Here is a tiny trained network, its code and every weight. The questions are about switching its units off for an input and a class, where a switched-off unit gives its printed mean instead of its output.

import numpy as np


def w(rows, s, z=0):
    codes = np.array(rows[::2]) - 128.0
    scale = np.full(codes.shape[1], s)
    scale[-1] = z or s
    return codes * scale


def f(y):
    return np.maximum(y, 0)


def log_softmax(a):
    a = a - a.max(-1, keepdims=True)
    return a - np.log(np.exp(a).sum(-1, keepdims=True))


def net(x, mask):
    res = np.array(x, float).reshape(1, 6) / 4 @ E
    y = f(res @ A[0][:, :-1].T + A[0][:, -1])
    res = res + np.where(mask, y, B[0][:, -1]) @ B[0][:, :-1]
    return log_softmax(res[-1] @ U[:, :-1].T + U[:, -1])


A, B = {}, {}
E = w([
[190,138,131,153,96,113,133,8,167,174],'x0',
[131,111,138,126,78,111,106,96,149,139],'x1',
[153,205,160,142,148,95,188,146,126,114],'x2',
[141,118,118,158,136,205,111,123,187,173],'x3',
[163,120,160,77,115,111,48,111,149,110],'x4',
[146,103,100,155,106,115,158,175,156,112],'x5',
],0.012)
A[0] = w([
[164,225,156,113,149,95,100,70,97,119,127],'n0',
[123,167,85,145,165,191,151,167,97,101,187],'n1',
[161,158,211,115,129,31,130,85,1,52,178],'n2',
[126,36,80,151,101,99,125,174,46,147,157],'n3',
[81,119,188,140,185,139,147,184,116,92,132],'n4',
[66,85,23,130,86,140,132,156,102,129,84],'n5',
[100,138,27,246,124,97,200,59,162,183,138],'n6',
[69,100,125,71,61,117,63,200,148,34,253],'n7',
],0.0068,0.0043)
B[0] = w([
[98,121,132,92,147,94,137,140,136,126,186],'n0',
[83,133,88,117,116,98,208,144,145,144,199],'n1',
[58,147,85,64,159,102,171,161,108,91,242],'n2',
[147,141,80,25,144,138,206,145,46,80,181],'n3',
[136,103,166,51,203,101,153,109,77,101,198],'n4',
[101,146,133,112,180,167,146,192,118,91,170],'n5',
[143,171,162,116,75,160,181,193,144,137,193],'n6',
[81,2,80,165,121,128,150,190,79,144,245],'n7',
],0.0084,0.011)
U = w([
[109,110,175,99,165,110,1,18,155,194,6],'0',
[101,59,19,148,119,138,47,149,142,97,108],'1',
[23,133,106,66,218,34,202,197,82,56,188],'2',
[221,193,183,171,117,130,155,92,203,167,133],'3',
],0.0071,0.0022)

Each question gives the input, the list of numbers given to net, and the class t.
The units are the neurons (one row each of A and B). Each row of codes is followed by its name. A weight is (code - 128) times the scale printed after its matrix; where a second scale follows, it is the last column's (A, B and U).
mask holds one flag per neuron, in row order. A switched-off neuron (its flag False) gives its mean, the last column of its row in B, instead of its output. The means were averaged over made-up inputs and are rounded, as every weight is.
A unit's drop is (log p(t) with every unit on - log p(t) with that unit switched off) / (log p(t) with every unit on - log p(t) with every unit switched off).
The circuit of an input: a set's keep is (log p(t) with only the set's units on - log p(t) with every unit switched off) / (log p(t) with every unit on - log p(t) with every unit switched off). Starting from all 8 units, units are removed one at a time, each time the one whose removal leaves the highest keep (on an exact tie, the one counted first), for as long as the keep stays at least 0.8.
circuit, biggest first: the units of the circuit, biggest drop first
top k neurons: the k neurons with the biggest drops, biggest first
drop of u: that unit's drop, to one decimal
input [1,-5,-5,1,1,-1], class 1: circuit, biggest first	(n2 n4)
input [-3,-6,-8,2,4,2], class 1: circuit, biggest first	(n2)
input [-5,7,-5,0,4,2], class 1: circuit, biggest first	(n2 n4)
input [2,1,5,-1,-5,4], class 3: top 2 neurons	(n7 n2)
input [-1,7,-7,-5,2,5], class 1: top 4 neurons	(n2 n4 n1 n7)
input [7,-7,-3,4,0,-6], class 3: top 2 neurons	(n6 n7)
input [5,7,-7,-4,0,-4], class 0: top 2 neurons	(n7 n1)
input [1,6,-5,-2,-1,5], class 1: top 3 neurons	(n2 n4 n1)
input [6,-1,-7,7,-8,8], class 3: drop of n6	0.3
input [-1,2,-4,4,-4,-7], class 1: drop of n4	0.2
input [4,1,-2,5,7,5], class 0: drop of n7	0.2
input [7,1,8,1,2,0], class 3: drop of n7	0.4
